Below is a small trained network, with its code and all its weights. Each question gives an input and a target symbol and asks what happens when units are switched off, that is, made to give their printed mean instead of their output.

import numpy as np


def w(rows, s, z=0):
    codes = np.array(rows[::2]) - 128.0
    scale = np.full(codes.shape[1], s)
    scale[-1] = z or s
    return codes * scale


def norm(h):
    return h / np.sqrt((h * h).mean(-1, keepdims=True) + 1e-5)


def f(y):
    return np.maximum(y, 0)


def softmax(a):
    e = np.exp(a - a.max(-1, keepdims=True))
    return e / e.sum(-1, keepdims=True)


def log_softmax(a):
    a = a - a.max(-1, keepdims=True)
    return a - np.log(np.exp(a).sum(-1, keepdims=True))


def net(x, mask):
    ids = ['ΓΛΣΦΨαβδεζθμξτω'.index(c) for c in x.split()]
    T = len(ids)
    res = E[ids] + P[:T]
    r = norm(res)
    for j in range(2):
        rows = slice(3 * j, 3 * j + 3)
        q, k, v = (r @ M[0][rows].T for M in (Q, K, V))
        z = softmax(np.where(np.tri(T) > 0, q @ k.T / 3**0.5, -1e9)) @ v
        o = O[0][rows]
        res = res + np.where(mask[j], z, o[:, -1]) @ o[:, :-1]
    y = f(norm(res) @ A[0][:, :-1].T + A[0][:, -1])
    res = res + np.where(mask[2:18], y, B[0][:, -1]) @ B[0][:, :-1]
    return log_softmax(norm(res)[-1] @ U[:, :-1].T + U[:, -1])


Q, K, V, O, A, B = {}, {}, {}, {}, {}, {}
E = w([
[104,96,109,113,167,105,129,103,116],'Γ',
[212,175,127,96,192,145,117,99,180],'Λ',
[149,151,83,173,156,126,125,140,154],'Σ',
[198,112,108,111,178,94,132,147,156],'Φ',
[86,156,125,119,173,193,140,93,151],'Ψ',
[108,85,154,102,186,123,150,112,149],'α',
[177,89,72,132,152,123,58,97,111],'β',
[120,81,150,148,177,63,132,79,150],'δ',
[139,134,35,144,88,192,94,126,141],'ε',
[196,73,97,114,159,179,117,125,104],'ζ',
[176,141,108,172,146,161,145,126,109],'θ',
[94,98,71,184,171,140,125,2,114],'μ',
[180,106,117,78,114,125,97,135,143],'ξ',
[132,115,83,115,181,127,133,142,150],'τ',
[162,138,24,118,205,141,86,98,114],'ω',
],0.021)
P = w([
[88,137,163,133,91,127,120,141,97],'0',
[248,131,109,133,182,63,136,35,64],'1',
[121,74,126,140,142,183,117,115,153],'2',
[222,143,106,108,156,89,157,56,87],'3',
[120,78,123,140,134,180,123,117,148],'4',
[206,151,105,95,139,101,167,62,99],'5',
[132,75,125,136,133,172,119,119,147],'6',
[198,145,101,94,133,105,171,65,100],'7',
[119,80,125,134,133,171,126,124,159],'8',
[190,144,103,90,124,106,176,65,104],'9',
[124,74,132,127,127,169,118,126,151],'10',
[187,142,97,84,117,108,182,65,110],'11',
[116,73,126,133,130,169,116,126,148],'12',
[182,140,91,83,112,111,187,68,117],'13',
],0.017)
Q[0] = w([
[147,155,121,154,74,164,134,171,163],'h1',
[137,47,128,118,181,180,95,148,167],'h1',
[181,242,128,88,36,2,217,121,13],'h1',
[70,27,142,190,199,174,17,144,187],'h2',
[121,126,104,93,138,84,147,138,80],'h2',
[139,225,117,45,88,104,192,83,14],'h2',
],0.0094)
K[0] = w([
[151,154,137,160,84,176,115,168,136],'h1',
[131,149,176,123,127,98,73,171,68],'h1',
[221,60,31,94,84,116,254,46,202],'h1',
[27,167,151,136,89,109,96,149,73],'h2',
[158,92,123,129,144,118,165,107,157],'h2',
[173,129,108,152,156,148,164,66,177],'h2',
],0.012)
V[0] = w([
[148,84,112,13,136,65,97,191,77],'h1',
[84,195,122,154,191,67,93,137,240],'h1',
[60,90,139,214,114,170,63,117,1],'h1',
[104,163,183,106,161,155,238,203,104],'h2',
[162,164,160,217,192,89,128,138,148],'h2',
[86,185,27,121,122,111,38,183,124],'h2',
],0.0083)
O[0] = w([
[20,177,168,44,185,154,34,120,35,252],'h1',
[164,95,13,206,254,195,71,144,159,106],'h1',
[70,120,100,63,79,157,138,82,165,15],'h1',
[143,113,112,83,142,62,99,9,161,9],'h2',
[91,68,187,68,143,244,164,84,144,235],'h2',
[165,123,56,97,158,83,195,139,84,51],'h2',
],0.0095,0.0044)
A[0] = w([
[90,217,164,96,97,119,167,101,89,215],'n1',
[107,153,85,70,115,111,20,37,106,110],'n2',
[168,118,86,69,108,202,92,118,121,166],'n3',
[151,67,135,115,165,178,191,96,123,120],'n4',
[144,145,119,85,171,78,173,237,169,170],'n5',
[155,101,166,123,106,109,229,126,168,253],'n6',
[115,142,120,251,119,132,98,157,194,135],'n7',
[87,141,50,111,50,95,165,76,146,183],'n8',
[151,66,143,182,138,68,124,211,45,143],'n9',
[115,40,58,129,101,175,116,146,216,60],'n10',
[147,138,73,108,205,104,209,109,118,87],'n11',
[186,106,115,172,140,109,110,108,114,144],'n12',
[139,125,145,217,146,99,59,98,195,118],'n13',
[119,170,93,188,53,171,83,118,90,193],'n14',
[127,118,202,131,129,110,174,134,128,52],'n15',
[111,142,74,148,179,153,164,183,120,168],'n16',
],0.012,0.0046)
B[0] = w([
[160,173,48,184,66,122,98,141,142,198],'n1',
[113,123,125,176,170,104,211,220,174,209],'n2',
[38,126,140,91,128,121,104,102,196,235],'n3',
[82,138,97,133,53,148,126,170,97,255],'n4',
[147,62,110,152,117,109,139,112,45,182],'n5',
[116,143,178,146,241,174,105,139,111,208],'n6',
[153,137,67,117,85,196,73,243,126,159],'n7',
[238,107,160,46,175,144,122,163,116,176],'n8',
[103,87,154,139,91,134,161,98,176,209],'n9',
[134,254,161,191,112,79,172,66,28,191],'n10',
[108,130,107,131,100,58,33,48,122,208],'n11',
[132,177,35,100,98,92,224,219,154,212],'n12',
[145,107,175,156,50,76,72,114,198,180],'n13',
[141,74,201,108,200,111,173,73,133,161],'n14',
[96,80,137,111,182,95,120,148,187,161],'n15',
[139,26,206,138,94,144,74,115,163,199],'n16',
],0.0094,0.0086)
U = w([
[141,171,156,190,166,159,221,157,67,143],'Γ',
[71,171,153,180,81,157,72,70,116,181],'Λ',
[160,87,86,188,122,141,85,214,146,62],'Σ',
[187,76,129,91,178,49,165,151,40,153],'Φ',
[149,88,182,61,137,140,203,62,166,100],'Ψ',
[86,132,75,71,171,91,233,199,166,156],'α',
[117,171,190,61,74,65,105,178,121,109],'β',
[79,119,2,112,196,56,91,124,145,67],'δ',
[88,86,108,48,78,174,154,193,79,120],'ε',
[78,101,174,138,245,154,90,166,94,65],'ζ',
[86,114,184,179,147,28,149,105,214,24],'θ',
[46,195,99,165,128,41,139,182,41,148],'μ',
[109,54,118,86,86,101,34,52,79,40],'ξ',
[194,211,97,135,175,73,102,95,149,251],'τ',
[115,112,44,178,169,125,198,49,94,242],'ω',
],0.0098,0.0019)

Each question gives the input, a string of symbols that net reads in full, and the target symbol t.
The units are the heads (3 rows each of Q, K, V and O) and the neurons (one row each of A and B). Each row of codes is followed by its name. A weight is (code - 128) times the scale printed after its matrix; where a second scale follows, it is the last column's (O, A, B and U).
mask holds one flag per unit, heads first, then neurons. A switched-off unit (its flag False) gives its mean, the last column of its rows in O or B, instead of its output. The means were averaged over made-up inputs and are rounded, as every weight is.
A unit's drop is (log p(t) with every unit on - log p(t) with that unit switched off) / (log p(t) with every unit on - log p(t) with every unit switched off).
The circuit of an input: a set's keep is (log p(t) with only the set's units on - log p(t) with every unit switched off) / (log p(t) with every unit on - log p(t) with every unit switched off). Starting from the 12 units with the biggest drops (on a tie, the unit counted first), units are removed one at a time, each time the one whose removal leaves the highest keep (on an exact tie, the one counted first), for as long as the keep stays at least 0.8.
circuit, biggest first: the units of the circuit, biggest drop first
unit that matters most: the unit with the biggest drop
k most important neurons: the k neurons with the biggest drops, biggest first
drop when u is switched off: that unit's drop, to one decimal
input β δ θ Φ ω, target ε: circuit, biggest first : (h1; h2)
input δ Φ Γ Φ ξ Φ Σ, target Λ: circuit, biggest first : (n10; n2)
input ε δ α Φ β Φ Φ β θ α δ Λ μ Φ, target Φ: circuit, biggest first : (n5)
input Γ ω θ Φ Φ α Ψ, target α: circuit, biggest first : (h1; n2; h2)
input τ δ ω α Σ Ψ τ Σ, target Σ: circuit, biggest first : (h1; n7)
input Γ Λ Λ θ Λ, target α: circuit, biggest first : (h1; n2; h2)
input α ζ δ Φ Φ α Ψ α θ, target θ: circuit, biggest first : (h2; n2)
input δ τ α Φ β ω θ Φ ω, target Λ: circuit, biggest first : (n10; h2)
input Λ Λ Γ Φ τ Φ α Φ β Φ Γ Λ δ, target Σ: circuit, biggest first : (n7; h1)
input μ τ Ψ ε θ, target Γ: 3 most important neurons : (n10; n6; n14)
input μ Φ Φ δ δ ζ Φ Φ Φ, target Γ: circuit, biggest first : (h1; n10; n6)
input δ β μ Ψ, target Λ: circuit, biggest first : (n12; n1)
input Ψ ξ Λ Φ Ψ, target τ: 2 most important neurons : (n10; n8)
input ξ δ θ Γ Λ Φ θ ω Φ Φ μ Ψ δ, target μ: most important neuron : (n1)
input Σ Φ α δ β, target ω: circuit, biggest first : (h1; n10)
input θ τ Φ α, target ζ: 2 most important neurons : (n10; n15)
input α Φ ε Φ Λ α ε Σ δ β Λ, target θ: 2 most important neurons : (n2; n13)
input Λ τ Φ ζ δ δ Φ θ Λ Γ, target μ: 2 most important neurons : (n1; n12)
input α Φ Γ Φ Γ, target θ: 2 most important neurons : (n2; n13)
input ω β μ μ Φ δ Φ ξ Φ Λ Λ Φ Λ, target ξ: unit that matters most : h2
input ω α Ψ, target ξ: 2 most important neurons : (n16; n11)
input ω β τ, target ξ: 2 most important neurons : (n16; n11)
input μ Σ Φ θ Λ α Φ Φ Φ τ ω Φ ω, target Γ: 2 most important neurons : (n10; n8)
input Λ α Φ β Φ Φ α Φ Φ Φ Λ, target Σ: drop when n16 is switched off : 0.0
input Λ ω Λ Φ Σ τ ε ζ, target ε: drop when n13 is switched off : 0.1
input Φ Φ Λ Φ δ θ β θ Φ δ Φ, target ζ: drop when h1 is switched off : 0.7
input Φ Λ ξ, target ζ: drop when h1 is switched off : 1.1
input θ Φ Φ Φ Φ Λ μ δ Φ Σ ε, target Ψ: most important neuron : (n8)
